Here is a tiny trained network, its code and every weight. The questions are about switching its units off for an input and a target symbol, where a switched-off unit gives its printed mean instead of its output.

import numpy as np


def w(rows, s, z=0):
    codes = np.array(rows[::2]) - 128.0
    scale = np.full(codes.shape[1], s)
    scale[-1] = z or s
    return codes * scale


def f(y):
    return y / 2 * (1 + np.tanh(0.7978845608 * (y + 0.044715 * y**3)))


def softmax(a):
    e = np.exp(a - a.max(-1, keepdims=True))
    return e / e.sum(-1, keepdims=True)


def log_softmax(a):
    a = a - a.max(-1, keepdims=True)
    return a - np.log(np.exp(a).sum(-1, keepdims=True))


def net(x, mask):
    ids = ['ΓΣΨαβδεζηθμξπτφ'.index(c) for c in x.split()]
    T = len(ids)
    res = E[ids] + P[:T]
    r = res
    for j in range(2):
        rows = slice(4 * j, 4 * j + 4)
        q, k, v = (r @ M[0][rows].T for M in (Q, K, V))
        z = softmax(np.where(np.tri(T) > 0, q @ k.T / 4**0.5, -1e9)) @ v
        o = O[0][rows]
        res = res + np.where(mask[j], z, o[:, -1]) @ o[:, :-1]
    y = f(res @ A[0][:, :-1].T + A[0][:, -1])
    res = res + np.where(mask[2:26], y, B[0][:, -1]) @ B[0][:, :-1]
    return log_softmax(res[-1] @ U[:, :-1].T + U[:, -1])


Q, K, V, O, A, B = {}, {}, {}, {}, {}, {}
E = w([
[162,170,143],'Γ',
[155,166,139],'Σ',
[146,167,133],'Ψ',
[182,170,133],'α',
[139,163,140],'β',
[146,166,139],'δ',
[163,170,137],'ε',
[149,175,173],'ζ',
[56,147,154],'η',
[145,55,199],'θ',
[116,3,152],'μ',
[44,220,7],'ξ',
[158,70,90],'π',
[156,122,49],'τ',
[33,98,51],'φ',
],0.019)
P = w([
[255,200,142],'0',
[226,187,148],'1',
[202,176,152],'2',
[185,163,140],'3',
[169,151,122],'4',
[151,134,124],'5',
[131,119,105],'6',
[116,96,80],'7',
[91,95,108],'8',
[144,105,110],'9',
],0.008)
Q[0] = w([
[81,246,119],'head 1',
[212,80,79],'head 1',
[132,116,170],'head 1',
[104,45,200],'head 1',
[200,67,167],'head 2',
[161,82,133],'head 2',
[23,70,90],'head 2',
[93,180,108],'head 2',
],0.012)
K[0] = w([
[49,14,48],'head 1',
[169,128,150],'head 1',
[184,146,155],'head 1',
[247,129,95],'head 1',
[129,65,32],'head 2',
[174,92,64],'head 2',
[205,157,104],'head 2',
[207,190,205],'head 2',
],0.011)
V[0] = w([
[249,203,62],'head 1',
[112,102,54],'head 1',
[5,249,247],'head 1',
[28,146,6],'head 1',
[111,81,153],'head 2',
[115,208,68],'head 2',
[36,63,67],'head 2',
[162,61,104],'head 2',
],0.011)
O[0] = w([
[120,254,8,212],'head 1',
[157,134,88,107],'head 1',
[227,151,201,149],'head 1',
[203,71,85,99],'head 1',
[93,153,148,99],'head 2',
[227,123,52,140],'head 2',
[73,74,92,2],'head 2',
[64,149,107,110],'head 2',
],0.0096,0.0081)
A[0] = w([
[39,156,169,117],'neuron 1',
[52,30,36,86],'neuron 2',
[193,132,33,67],'neuron 3',
[124,124,249,78],'neuron 4',
[60,154,148,87],'neuron 5',
[171,183,153,14],'neuron 6',
[180,65,187,65],'neuron 7',
[189,96,125,121],'neuron 8',
[128,120,146,112],'neuron 9',
[182,155,49,144],'neuron 10',
[57,99,130,128],'neuron 11',
[151,117,217,70],'neuron 12',
[83,196,41,124],'neuron 13',
[171,152,96,102],'neuron 14',
[92,113,39,86],'neuron 15',
[240,107,197,2],'neuron 16',
[151,2,88,133],'neuron 17',
[126,106,62,122],'neuron 18',
[136,162,132,97],'neuron 19',
[172,97,174,97],'neuron 20',
[95,110,40,82],'neuron 21',
[114,37,199,117],'neuron 22',
[115,136,152,136],'neuron 23',
[56,207,45,100],'neuron 24',
],0.0074,0.007)
B[0] = w([
[232,78,203,187],'neuron 1',
[175,184,156,151],'neuron 2',
[89,112,141,218],'neuron 3',
[139,74,66,179],'neuron 4',
[186,132,152,162],'neuron 5',
[68,37,77,187],'neuron 6',
[127,104,19,155],'neuron 7',
[132,236,105,176],'neuron 8',
[110,138,157,122],'neuron 9',
[21,155,153,255],'neuron 10',
[134,65,20,148],'neuron 11',
[73,36,108,157],'neuron 12',
[103,41,254,241],'neuron 13',
[85,170,65,193],'neuron 14',
[193,176,180,153],'neuron 15',
[136,151,33,198],'neuron 16',
[30,86,105,176],'neuron 17',
[175,184,176,153],'neuron 18',
[92,87,139,161],'neuron 19',
[78,67,134,153],'neuron 20',
[210,141,125,151],'neuron 21',
[162,193,131,141],'neuron 22',
[154,118,161,141],'neuron 23',
[128,45,126,247],'neuron 24',
],0.0046,0.0095)
U = w([
[106,154,127,32],'Γ',
[98,161,124,60],'Σ',
[109,160,121,37],'Ψ',
[57,171,103,81],'α',
[125,160,128,25],'β',
[112,160,130,41],'δ',
[94,172,120,53],'ε',
[155,210,157,170],'ζ',
[255,117,171,142],'η',
[165,148,217,103],'θ',
[81,87,168,233],'μ',
[137,178,71,13],'ξ',
[82,145,129,164],'π',
[80,151,105,142],'τ',
[74,71,43,253],'φ',
],0.0092,0.0062)

Each question gives the input, a string of symbols that net reads in full, and the target symbol t.
The units are the heads (4 rows each of Q, K, V and O) and the neurons (one row each of A and B). Each row of codes is followed by its name. A weight is (code - 128) times the scale printed after its matrix; where a second scale follows, it is the last column's (O, A, B and U).
mask holds one flag per unit, heads first, then neurons. A switched-off unit (its flag False) gives its mean, the last column of its rows in O or B, instead of its output. The means were averaged over made-up inputs and are rounded, as every weight is.
A unit's drop is (log p(t) with every unit on - log p(t) with that unit switched off) / (log p(t) with every unit on - log p(t) with every unit switched off).
The circuit of an input: a set's keep is (log p(t) with only the set's units on - log p(t) with every unit switched off) / (log p(t) with every unit on - log p(t) with every unit switched off). Starting from the 12 units with the biggest drops (on a tie, the unit counted first), units are removed one at a time, each time the one whose removal leaves the highest keep (on an exact tie, the one counted first), for as long as the keep stays at least 0.8.
units of the circuit, in order: the units of the circuit, biggest drop first
top k neurons: the k neurons with the biggest drops, biggest first
heads that matter: for each layer, one digit per head in row order, 1 if its drop is at least 0.15 and else 0, layers parted by /
drop when u is switched off: that unit's drop, to one decimal
input Γ μ α η μ Σ, target μ: units of the circuit, in order : [head 1]
input α τ ζ φ φ β, target φ: units of the circuit, in order : [head 1; neuron 17; head 2]
input ζ ζ ξ α ζ, target ξ: top 2 neurons : [neuron 16; neuron 14]
input Ψ ζ φ α τ ε η φ β, target φ: heads that matter : 10
input η Σ φ α, target φ: units of the circuit, in order : [head 1; head 2; neuron 17]
input ζ Γ θ ζ η ζ ζ φ δ, target φ: top 3 neurons : [neuron 17; neuron 7; neuron 16]
input α α ζ η μ η α φ ε, target φ: units of the circuit, in order : [head 1; neuron 17; head 2]
input ξ ξ ζ ε μ ε Γ φ Ψ, target φ: units of the circuit, in order : [head 1; neuron 17]
input ξ η η ε, target η: heads that matter : 10
input Γ φ Γ, target φ: units of the circuit, in order : [head 1; head 2]
input η ζ β, target η: heads that matter : 11
input ζ α η ζ π α α φ Σ η, target φ: heads that matter : 10
input ζ τ ζ ε ζ η, target ζ: units of the circuit, in order : [head 2; neuron 24]
input ζ μ φ ε, target φ: heads that matter : 11
input ζ φ δ ζ ζ φ α, target φ: units of the circuit, in order : [head 2]
input δ α μ ζ ζ ζ φ η ζ, target φ: units of the circuit, in order : [head 1; neuron 7; neuron 17; head 2]
input θ α Σ ζ η ζ ζ β μ ζ, target μ: heads that matter : 11
input ζ φ Ψ, target φ: units of the circuit, in order : [head 1; head 2; neuron 17]
input ξ ζ ζ θ ζ η ζ, target η: top 2 neurons : [neuron 10; neuron 17]
input Σ μ α π φ Σ, target φ: units of the circuit, in order : [head 1]
input ζ ζ θ ζ, target θ: units of the circuit, in order : [head 1; neuron 1; head 2]
input ζ θ α Σ, target θ: drop when neuron 15 is switched off : 0.0
input Σ ζ Γ ζ ε ζ ζ η Σ, target η: drop when head 1 is switched off : 0.9
